Below is a small trained network, with its code and all its weights. Each question gives an input and a class and asks what happens when units are switched off, that is, made to give their printed mean instead of their output.

import numpy as np


def w(rows, s, z=0):
    codes = np.array(rows[::2]) - 128.0
    scale = np.full(codes.shape[1], s)
    scale[-1] = z or s
    return codes * scale


def f(y):
    return np.maximum(y, 0)


def log_softmax(a):
    a = a - a.max(-1, keepdims=True)
    return a - np.log(np.exp(a).sum(-1, keepdims=True))


def net(x, mask):
    res = np.array(x, float).reshape(1, 2) / 4 @ E
    y = f(res @ A[0][:, :-1].T + A[0][:, -1])
    res = res + np.where(mask, y, B[0][:, -1]) @ B[0][:, :-1]
    return log_softmax(res[-1] @ U[:, :-1].T + U[:, -1])


A, B = {}, {}
E = w([
[181,120,185,223],'x0',
[78,4,67,180],'x1',
],0.013)
A[0] = w([
[133,160,158,101,107],'neuron 0',
[98,105,90,156,81],'neuron 1',
[121,132,102,126,250],'neuron 2',
[79,145,75,65,103],'neuron 3',
[162,166,136,70,107],'neuron 4',
[91,45,109,129,103],'neuron 5',
[154,136,160,204,124],'neuron 6',
[80,147,52,42,117],'neuron 7',
[117,42,82,196,92],'neuron 8',
[194,157,86,181,156],'neuron 9',
[177,166,155,98,88],'neuron 10',
[122,126,210,250,100],'neuron 11',
[91,118,130,92,161],'neuron 12',
[208,162,202,128,81],'neuron 13',
[160,139,194,56,121],'neuron 14',
[94,140,125,63,110],'neuron 15',
[145,85,110,130,228],'neuron 16',
],0.016,0.015)
B[0] = w([
[100,148,87,149,171],'neuron 0',
[108,157,1,126,164],'neuron 1',
[127,207,217,146,252],'neuron 2',
[159,39,132,58,206],'neuron 3',
[69,139,91,114,191],'neuron 4',
[104,158,90,123,211],'neuron 5',
[126,77,147,60,195],'neuron 6',
[150,68,148,66,240],'neuron 7',
[109,146,81,107,232],'neuron 8',
[137,94,170,89,184],'neuron 9',
[96,137,83,113,182],'neuron 10',
[152,58,130,64,221],'neuron 11',
[158,107,170,123,187],'neuron 12',
[103,126,92,113,208],'neuron 13',
[107,166,92,116,200],'neuron 14',
[141,108,124,99,184],'neuron 15',
[112,195,165,110,233],'neuron 16',
],0.014,0.015)
U = w([
[128,13,144,71,101],'0',
[35,181,13,116,87],'1',
[105,213,248,128,255],'2',
[144,153,91,197,97],'3',
[160,132,125,179,94],'4',
[127,117,136,177,81],'5',
[160,105,160,176,90],'6',
],0.015,0.0095)

Each question gives the input, the list of numbers given to net, and the class t.
The units are the neurons (one row each of A and B). Each row of codes is followed by its name. A weight is (code - 128) times the scale printed after its matrix; where a second scale follows, it is the last column's (A, B and U).
mask holds one flag per neuron, in row order. A switched-off neuron (its flag False) gives its mean, the last column of its row in B, instead of its output. The means were averaged over made-up inputs and are rounded, as every weight is.
A unit's drop is (log p(t) with every unit on - log p(t) with that unit switched off) / (log p(t) with every unit on - log p(t) with every unit switched off).
The circuit of an input: a set's keep is (log p(t) with only the set's units on - log p(t) with every unit switched off) / (log p(t) with every unit on - log p(t) with every unit switched off). Starting from the 12 units with the biggest drops (on a tie, the unit counted first), units are removed one at a time, each time the one whose removal leaves the highest keep (on an exact tie, the one counted first), for as long as the keep stays at least 0.8.
circuit, biggest first: the units of the circuit, biggest drop first
top k neurons: the k neurons with the biggest drops, biggest first
drop when u is switched off: that unit's drop, to one decimal
input [3,3], class 2: circuit, biggest first => (neuron 3; neuron 16)
input [8,-8], class 0: circuit, biggest first => (neuron 11)
input [-8,-7], class 0: top 2 neurons => (neuron 7; neuron 3)
input [-6,-6], class 0: top 2 neurons => (neuron 7; neuron 3)
input [-6,8], class 1: top 2 neurons => (neuron 1; neuron 5)
input [3,-2], class 2: top 2 neurons => (neuron 3; neuron 7)
input [-3,0], class 2: top 2 neurons => (neuron 11; neuron 6)
input [-6,-5], class 0: top 2 neurons => (neuron 7; neuron 3)
input [1,4], class 1: drop when neuron 8 is switched off => 0.3
input [7,-6], class 0: drop when neuron 11 is switched off => 0.5
input [-8,-3], class 0: drop when neuron 2 is switched off => 0.0
